Below are the code and all the weights of a small trained network. Each question names an input and a class and asks about switching units off, where a switched-off unit gives its printed mean instead of its output.

import numpy as np


def w(rows, s, z=0):
    codes = np.array(rows[::2]) - 128.0
    scale = np.full(codes.shape[1], s)
    scale[-1] = z or s
    return codes * scale


def f(y):
    return np.maximum(y, 0)


def log_softmax(a):
    a = a - a.max(-1, keepdims=True)
    return a - np.log(np.exp(a).sum(-1, keepdims=True))


def net(x, mask):
    res = np.array(x, float).reshape(1, 7) / 4 @ E
    y = f(res @ A[0][:, :-1].T + A[0][:, -1])
    res = res + np.where(mask, y, B[0][:, -1]) @ B[0][:, :-1]
    return log_softmax(res[-1] @ U[:, :-1].T + U[:, -1])


A, B = {}, {}
E = w([
[56,220,8],'x0',
[75,13,30],'x1',
[46,113,188],'x2',
[80,9,177],'x3',
[91,116,141],'x4',
[1,92,55],'x5',
[113,185,174],'x6',
],0.0076)
A[0] = w([
[246,130,117,57],'n0',
[146,183,97,89],'n1',
[30,90,140,236],'n2',
[126,150,175,178],'n3',
[189,176,17,118],'n4',
[181,116,175,183],'n5',
[148,30,99,138],'n6',
[30,121,109,229],'n7',
[245,109,94,44],'n8',
[122,190,99,30],'n9',
[150,31,85,145],'n10',
[157,58,99,131],'n11',
[104,164,127,3],'n12',
[142,139,125,4],'n13',
[153,102,58,103],'n14',
[192,167,108,4],'n15',
[205,168,172,58],'n16',
],0.011,0.0059)
B[0] = w([
[139,118,165,212],'n0',
[206,166,122,177],'n1',
[47,126,95,254],'n2',
[79,178,157,188],'n3',
[133,142,63,242],'n4',
[114,134,237,224],'n5',
[100,2,216,223],'n6',
[64,92,53,245],'n7',
[126,139,117,201],'n8',
[177,206,84,164],'n9',
[94,65,118,226],'n10',
[106,51,117,196],'n11',
[87,164,77,135],'n12',
[140,161,74,128],'n13',
[161,94,52,180],'n14',
[177,196,133,166],'n15',
[135,185,155,206],'n16',
],0.0082,0.0091)
U = w([
[168,140,190,96],'0',
[133,183,52,148],'1',
[136,7,103,2],'2',
[63,87,110,208],'3',
[61,112,125,147],'4',
],0.011,0.0054)

Each question gives the input, the list of numbers given to net, and the class t.
The units are the neurons (one row each of A and B). Each row of codes is followed by its name. A weight is (code - 128) times the scale printed after its matrix; where a second scale follows, it is the last column's (A, B and U).
mask holds one flag per neuron, in row order. A switched-off neuron (its flag False) gives its mean, the last column of its row in B, instead of its output. The means were averaged over made-up inputs and are rounded, as every weight is.
A unit's drop is (log p(t) with every unit on - log p(t) with that unit switched off) / (log p(t) with every unit on - log p(t) with every unit switched off).
The circuit of an input: a set's keep is (log p(t) with only the set's units on - log p(t) with every unit switched off) / (log p(t) with every unit on - log p(t) with every unit switched off). Starting from the 12 units with the biggest drops (on a tie, the unit counted first), units are removed one at a time, each time the one whose removal leaves the highest keep (on an exact tie, the one counted first), for as long as the keep stays at least 0.8.
units of the circuit, in order: the units of the circuit, biggest drop first
top k neurons: the k neurons with the biggest drops, biggest first
drop of u: that unit's drop, to one decimal
input [2,4,-3,2,-2,-7,1], class 0: units of the circuit, in order	[n7]
input [6,1,0,1,2,-4,3], class 1: units of the circuit, in order	[n6 n5]
input [0,-1,5,-8,2,-5,-5], class 0: top 2 neurons	[n7 n2]
input [-2,2,-1,5,-4,-6,2], class 0: units of the circuit, in order	[n7 n5]
input [-3,-4,5,7,8,-5,1], class 0: units of the circuit, in order	[n7 n5]
input [-2,2,-4,-4,-5,-5,-2], class 0: top 3 neurons	[n0 n7 n5]
input [-5,3,7,-6,2,-4,2], class 0: top 2 neurons	[n7 n2]
input [1,-5,8,2,3,-7,-6], class 0: drop of n2	0.1
input [-6,-2,-8,-2,4,3,3], class 0: drop of n5	0.0
input [8,6,-5,0,-5,1,-6], class 2: drop of n10	0.1
